Below is a small trained network, with its code and all its weights. Each question gives an input and a target symbol and asks what happens when units are switched off, that is, made to give their printed mean instead of their output.

import numpy as np


def w(rows, s, z=0):
    codes = np.array(rows[::2]) - 128.0
    scale = np.full(codes.shape[1], s)
    scale[-1] = z or s
    return codes * scale


def softmax(a):
    e = np.exp(a - a.max(-1, keepdims=True))
    return e / e.sum(-1, keepdims=True)


def log_softmax(a):
    a = a - a.max(-1, keepdims=True)
    return a - np.log(np.exp(a).sum(-1, keepdims=True))


def net(x, mask):
    ids = ['ΓΔΘΞΦΨΩζημ'.index(c) for c in x.split()]
    T = len(ids)
    res = E[ids] + P[:T]
    u = 0
    for l in range(3):
        r = res
        for j in range(3):
            rows = slice(2 * j, 2 * j + 2)
            q, k, v = (r @ M[l][rows].T for M in (Q, K, V))
            z = softmax(np.where(np.tri(T) > 0, q @ k.T / 2**0.5, -1e9)) @ v
            o = O[l][rows]
            res = res + np.where(mask[u + j], z, o[:, -1]) @ o[:, :-1]
        u += 3
    return log_softmax(res[-1] @ U[:, :-1].T + U[:, -1])


Q, K, V, O = {}, {}, {}, {}
E = w([
[95,135,151],'Γ',
[116,254,70],'Δ',
[141,106,136],'Θ',
[200,145,107],'Ξ',
[2,163,142],'Φ',
[84,112,156],'Ψ',
[177,175,88],'Ω',
[195,137,142],'ζ',
[133,106,151],'η',
[112,90,213],'μ',
],0.022)
P = w([
[241,89,244],'0',
[109,135,41],'1',
[201,229,136],'2',
[102,103,27],'3',
[200,152,196],'4',
[99,72,45],'5',
[230,217,171],'6',
[87,63,45],'7',
[179,202,199],'8',
[115,62,41],'9',
[160,230,191],'10',
[145,68,27],'11',
[127,166,241],'12',
[140,58,34],'13',
],0.011)
Q[0] = w([
[140,138,192],'L0H1',
[77,124,64],'L0H1',
[180,148,29],'L0H2',
[182,184,36],'L0H2',
[115,178,246],'L0H3',
[142,147,113],'L0H3',
],0.012)
K[0] = w([
[114,156,93],'L0H1',
[213,117,177],'L0H1',
[152,23,205],'L0H2',
[31,174,172],'L0H2',
[174,23,149],'L0H3',
[45,212,2],'L0H3',
],0.0078)
V[0] = w([
[174,140,130],'L0H1',
[185,138,206],'L0H1',
[115,168,114],'L0H2',
[181,135,2],'L0H2',
[71,98,114],'L0H3',
[167,71,81],'L0H3',
],0.0097)
O[0] = w([
[201,153,83,175],'L0H1',
[230,3,158,207],'L0H1',
[185,126,91,217],'L0H2',
[214,188,98,65],'L0H2',
[78,128,184,48],'L0H3',
[137,183,129,2],'L0H3',
],0.0066,0.0042)
Q[1] = w([
[254,127,130],'L1H1',
[139,197,123],'L1H1',
[96,174,182],'L1H2',
[63,212,167],'L1H2',
[67,167,190],'L1H3',
[25,92,120],'L1H3',
],0.0081)
K[1] = w([
[194,128,95],'L1H1',
[119,156,127],'L1H1',
[180,8,148],'L1H2',
[215,122,143],'L1H2',
[145,222,99],'L1H3',
[68,119,181],'L1H3',
],0.013)
V[1] = w([
[92,246,43],'L1H1',
[190,59,168],'L1H1',
[2,203,39],'L1H2',
[38,175,118],'L1H2',
[58,250,139],'L1H3',
[104,192,232],'L1H3',
],0.0068)
O[1] = w([
[56,98,212,157],'L1H1',
[83,172,116,141],'L1H1',
[80,104,146,3],'L1H2',
[106,254,85,45],'L1H2',
[197,164,97,59],'L1H3',
[159,164,113,124],'L1H3',
],0.0074,0.0055)
Q[2] = w([
[122,26,56],'L2H1',
[121,58,103],'L2H1',
[210,87,246],'L2H2',
[157,176,111],'L2H2',
[126,126,87],'L2H3',
[254,188,159],'L2H3',
],0.0082)
K[2] = w([
[174,130,136],'L2H1',
[66,128,163],'L2H1',
[141,129,85],'L2H2',
[130,122,63],'L2H2',
[153,87,10],'L2H3',
[254,84,64],'L2H3',
],0.01)
V[2] = w([
[69,21,55],'L2H1',
[93,238,74],'L2H1',
[176,215,98],'L2H2',
[105,151,3],'L2H2',
[28,182,155],'L2H3',
[57,61,193],'L2H3',
],0.011)
O[2] = w([
[155,151,106,124],'L2H1',
[146,83,114,95],'L2H1',
[123,172,137,149],'L2H2',
[70,161,38,139],'L2H2',
[119,194,123,6],'L2H3',
[254,159,63,90],'L2H3',
],0.0092,0.013)
U = w([
[169,162,134,164],'Γ',
[106,207,137,217],'Δ',
[115,82,112,3],'Θ',
[175,100,54,79],'Ξ',
[162,168,114,232],'Φ',
[160,129,118,104],'Ψ',
[124,78,79,42],'Ω',
[110,110,157,70],'ζ',
[164,122,108,136],'η',
[130,207,246,206],'μ',
],0.012,0.0066)

Each question gives the input, a string of symbols that net reads in full, and the target symbol t.
The units are the heads (2 rows each of Q, K, V and O). Each row of codes is followed by its name. A weight is (code - 128) times the scale printed after its matrix; where a second scale follows, it is the last column's (O and U).
mask holds one flag per head, layer by layer. A switched-off head (its flag False) gives its mean, the last column of its rows in O, instead of its output. The means were averaged over made-up inputs and are rounded, as every weight is.
A unit's drop is (log p(t) with every unit on - log p(t) with that unit switched off) / (log p(t) with every unit on - log p(t) with every unit switched off).
The circuit of an input: a set's keep is (log p(t) with only the set's units on - log p(t) with every unit switched off) / (log p(t) with every unit on - log p(t) with every unit switched off). Starting from all 9 units, units are removed one at a time, each time the one whose removal leaves the highest keep (on an exact tie, the one counted first), for as long as the keep stays at least 0.8.
circuit, biggest first: the units of the circuit, biggest drop first
most important unit: the unit with the biggest drop
heads that matter: for each layer, one digit per head in row order, 1 if its drop is at least 0.15 and else 0, layers parted by /
drop when u is switched off: that unit's drop, to one decimal
input Ξ η μ Δ Φ Ξ Φ Ω Θ, target Θ: circuit, biggest first	[L2H3 L1H2 L0H1]
input Ξ Ω μ Φ Φ Δ ζ, target Θ: heads that matter	100 / 110 / 001
input Ψ Φ Φ Ξ Γ, target Φ: most important unit	L1H1
input Φ Δ Γ Δ Δ Ω Δ Φ Ξ Δ ζ Δ Ω, target Δ: circuit, biggest first	[L2H2 L0H1]
input Ω μ Δ, target ζ: circuit, biggest first	[L2H3 L0H1 L1H1]
input Ψ Θ Ψ Δ μ Ξ Φ Δ Φ Δ η Δ ζ, target Φ: circuit, biggest first	[L0H2 L2H2]
input Ω Δ Φ Δ Δ μ Ω, target ζ: circuit, biggest first	[L2H3 L1H1 L0H1]
input Ξ ζ η, target Θ: circuit, biggest first	[L2H3 L0H1]
input μ Φ η μ Δ Δ Ξ Δ Ψ ζ Δ Φ Δ μ, target Δ: heads that matter	010 / 110 / 001
input μ μ μ, target Ξ: circuit, biggest first	[L0H1 L2H3]
input Ψ Δ Δ Φ μ Δ Ξ Δ Φ μ η, target Φ: heads that matter	110 / 101 / 000
input Δ Φ Δ Ψ ζ Ω Ξ, target μ: circuit, biggest first	[L1H1 L0H1]
input Δ Φ Ξ Δ Ξ, target μ: circuit, biggest first	[L2H3 L0H1]
input μ μ η, target Ξ: circuit, biggest first	[L0H1 L2H3]
input Φ Ψ Δ μ Δ Δ Δ Ω Φ Φ Δ ζ, target Δ: circuit, biggest first	[L2H3 L1H2]
input Δ Φ Δ Ω Δ Δ Δ Φ Δ Δ, target Δ: circuit, biggest first	[L2H3]
input Δ Ψ Δ ζ Δ, target μ: heads that matter	000 / 100 / 001
input Φ Δ Γ η Ξ, target Δ: circuit, biggest first	[L2H2 L1H2 L0H1]
input μ Ψ Θ μ Γ Ω Δ Δ Φ, target Ξ: heads that matter	110 / 111 / 001
input Φ Δ Φ ζ Φ Θ Δ Φ Φ, target Δ: most important unit	L2H2
input Ω Φ Ξ Ω Γ, target ζ: heads that matter	111 / 110 / 001
input Φ Δ Δ Θ η Δ Ξ Δ η, target Δ: heads that matter	010 / 000 / 011
input Ω Ω Δ Ω Φ, target ζ: heads that matter	110 / 110 / 001
input Φ Ω Φ Δ Ξ η Δ Ξ Δ Φ Δ Φ, target Δ: heads that matter	000 / 111 / 011
input Ω Δ Φ Δ Γ η Γ Δ μ η Δ, target ζ: drop when L1H3 is switched off	0.2
input Δ Φ Δ Φ Ξ μ, target μ: drop when L0H1 is switched off	0.3
